Here is a tiny trained network, its code and every weight. The questions are about switching its units off for an input and a class, where a switched-off unit gives its printed mean instead of its output.

import numpy as np


def w(rows, s, z=0):
    codes = np.array(rows[::2]) - 128.0
    scale = np.full(codes.shape[1], s)
    scale[-1] = z or s
    return codes * scale


def norm(h):
    return h / np.sqrt((h * h).mean(-1, keepdims=True) + 1e-5)


def f(y):
    return y / 2 * (1 + np.tanh(0.7978845608 * (y + 0.044715 * y**3)))


def log_softmax(a):
    a = a - a.max(-1, keepdims=True)
    return a - np.log(np.exp(a).sum(-1, keepdims=True))


def net(x, mask):
    res = np.array(x, float).reshape(1, 2) / 4 @ E
    u = 0
    for l in range(2):
        y = f(norm(res) @ A[l][:, :-1].T + A[l][:, -1])
        res = res + np.where(mask[u : u + 16], y, B[l][:, -1]) @ B[l][:, :-1]
        u += 16
    return log_softmax(norm(res)[-1] @ U[:, :-1].T + U[:, -1])


A, B = {}, {}
E = w([
[7,39,107,172,1],'x0',
[61,134,160,36,151],'x1',
],0.0035)
A[0] = w([
[109,134,100,131,92,186],'L0N1',
[179,142,65,116,184,91],'L0N2',
[132,75,73,170,136,100],'L0N3',
[127,124,199,120,129,188],'L0N4',
[111,144,140,168,148,72],'L0N5',
[151,123,168,153,107,107],'L0N6',
[192,163,84,184,56,158],'L0N7',
[45,135,149,159,93,192],'L0N8',
[138,229,112,117,108,135],'L0N9',
[143,95,110,146,137,6],'L0N10',
[83,77,109,143,87,165],'L0N11',
[59,90,135,254,100,101],'L0N12',
[219,108,110,87,26,10],'L0N13',
[161,103,181,127,128,160],'L0N14',
[88,81,93,145,103,44],'L0N15',
[160,138,160,109,143,176],'L0N16',
],0.0074,0.0013)
B[0] = w([
[180,157,161,125,211,153],'L0N1',
[99,152,116,108,77,188],'L0N2',
[111,73,131,153,134,159],'L0N3',
[196,38,174,129,83,143],'L0N4',
[4,178,141,119,92,123],'L0N5',
[146,149,91,108,109,132],'L0N6',
[113,61,189,74,168,210],'L0N7',
[169,174,146,136,186,203],'L0N8',
[158,152,92,108,92,152],'L0N9',
[59,140,126,182,176,120],'L0N10',
[148,91,149,96,108,209],'L0N11',
[154,190,111,104,91,253],'L0N12',
[120,139,111,201,113,133],'L0N13',
[162,181,190,155,95,137],'L0N14',
[145,150,93,102,76,174],'L0N15',
[132,153,166,125,92,160],'L0N16',
],0.0033,0.0045)
A[1] = w([
[145,181,131,124,74,133],'L1N1',
[125,147,144,134,235,185],'L1N2',
[50,67,116,66,50,92],'L1N3',
[31,180,100,40,176,202],'L1N4',
[58,91,74,190,47,192],'L1N5',
[213,123,157,85,88,166],'L1N6',
[221,100,98,125,154,126],'L1N7',
[108,146,65,122,229,22],'L1N8',
[114,144,98,139,148,3],'L1N9',
[219,135,41,187,90,134],'L1N10',
[176,103,112,132,111,125],'L1N11',
[149,152,123,159,222,177],'L1N12',
[148,76,128,68,154,138],'L1N13',
[176,117,98,254,131,138],'L1N14',
[121,238,123,143,76,91],'L1N15',
[119,62,143,143,97,203],'L1N16',
],0.0062,0.0012)
B[1] = w([
[118,141,70,164,122,170],'L1N1',
[177,146,69,139,36,169],'L1N2',
[179,160,106,124,141,211],'L1N3',
[155,66,187,139,136,195],'L1N4',
[185,168,95,111,174,202],'L1N5',
[63,93,100,180,122,254],'L1N6',
[101,87,113,134,126,195],'L1N7',
[132,97,101,137,101,115],'L1N8',
[130,113,125,81,132,98],'L1N9',
[104,136,165,104,140,214],'L1N10',
[117,145,145,105,99,158],'L1N11',
[180,128,109,108,74,165],'L1N12',
[64,99,83,169,133,167],'L1N13',
[108,46,222,3,187,188],'L1N14',
[102,116,118,146,136,153],'L1N15',
[139,140,119,181,91,166],'L1N16',
],0.0055,0.0038)
U = w([
[227,197,17,109,82,193],'0',
[157,3,202,69,164,191],'1',
[31,88,62,217,107,192],'2',
[80,177,133,131,183,17],'3',
[98,151,133,161,200,2],'4',
],0.011,0.0053)

Each question gives the input, the list of numbers given to net, and the class t.
The units are the neurons (one row each of A and B). Each row of codes is followed by its name. A weight is (code - 128) times the scale printed after its matrix; where a second scale follows, it is the last column's (A, B and U).
mask holds one flag per neuron, layer by layer. A switched-off neuron (its flag False) gives its mean, the last column of its row in B, instead of its output. The means were averaged over made-up inputs and are rounded, as every weight is.
A unit's drop is (log p(t) with every unit on - log p(t) with that unit switched off) / (log p(t) with every unit on - log p(t) with every unit switched off).
The circuit of an input: a set's keep is (log p(t) with only the set's units on - log p(t) with every unit switched off) / (log p(t) with every unit on - log p(t) with every unit switched off). Starting from the 12 units with the biggest drops (on a tie, the unit counted first), units are removed one at a time, each time the one whose removal leaves the highest keep (on an exact tie, the one counted first), for as long as the keep stays at least 0.8.
units of the circuit, in order: the units of the circuit, biggest drop first
unit that matters most: the unit with the biggest drop
k most important neurons: the k neurons with the biggest drops, biggest first
k most important neurons of layer l: the k neurons of layer l with the biggest drops, biggest first
drop when u is switched off: that unit's drop, to one decimal
input [4,-6], class 1: units of the circuit, in order -> [L1N14]
input [4,-4], class 0: 3 most important neurons of layer 0 -> [L0N12, L0N15, L0N11]
input [-7,6], class 0: 3 most important neurons -> [L1N14, L1N2, L0N7]
input [2,2], class 2: 2 most important neurons -> [L0N8, L1N14]
input [7,-8], class 1: 2 most important neurons -> [L1N14, L0N2]
input [6,-8], class 1: 2 most important neurons of layer 0 -> [L0N2, L0N1]
input [-3,-3], class 2: 2 most important neurons of layer 0 -> [L0N8, L0N2]
input [-8,8], class 0: 2 most important neurons -> [L1N14, L1N2]
input [4,-3], class 0: 4 most important neurons -> [L1N5, L0N12, L0N15, L0N11]
input [-4,4], class 0: 4 most important neurons -> [L1N14, L1N2, L0N7, L0N11]
input [-5,-8], class 1: drop when L1N14 is switched off -> 0.8
input [0,0], class 2: drop when L0N8 is switched off -> 0.2
input [6,-2], class 0: drop when L1N7 is switched off -> 0.0
input [8,-2], class 0: unit that matters most -> L1N5
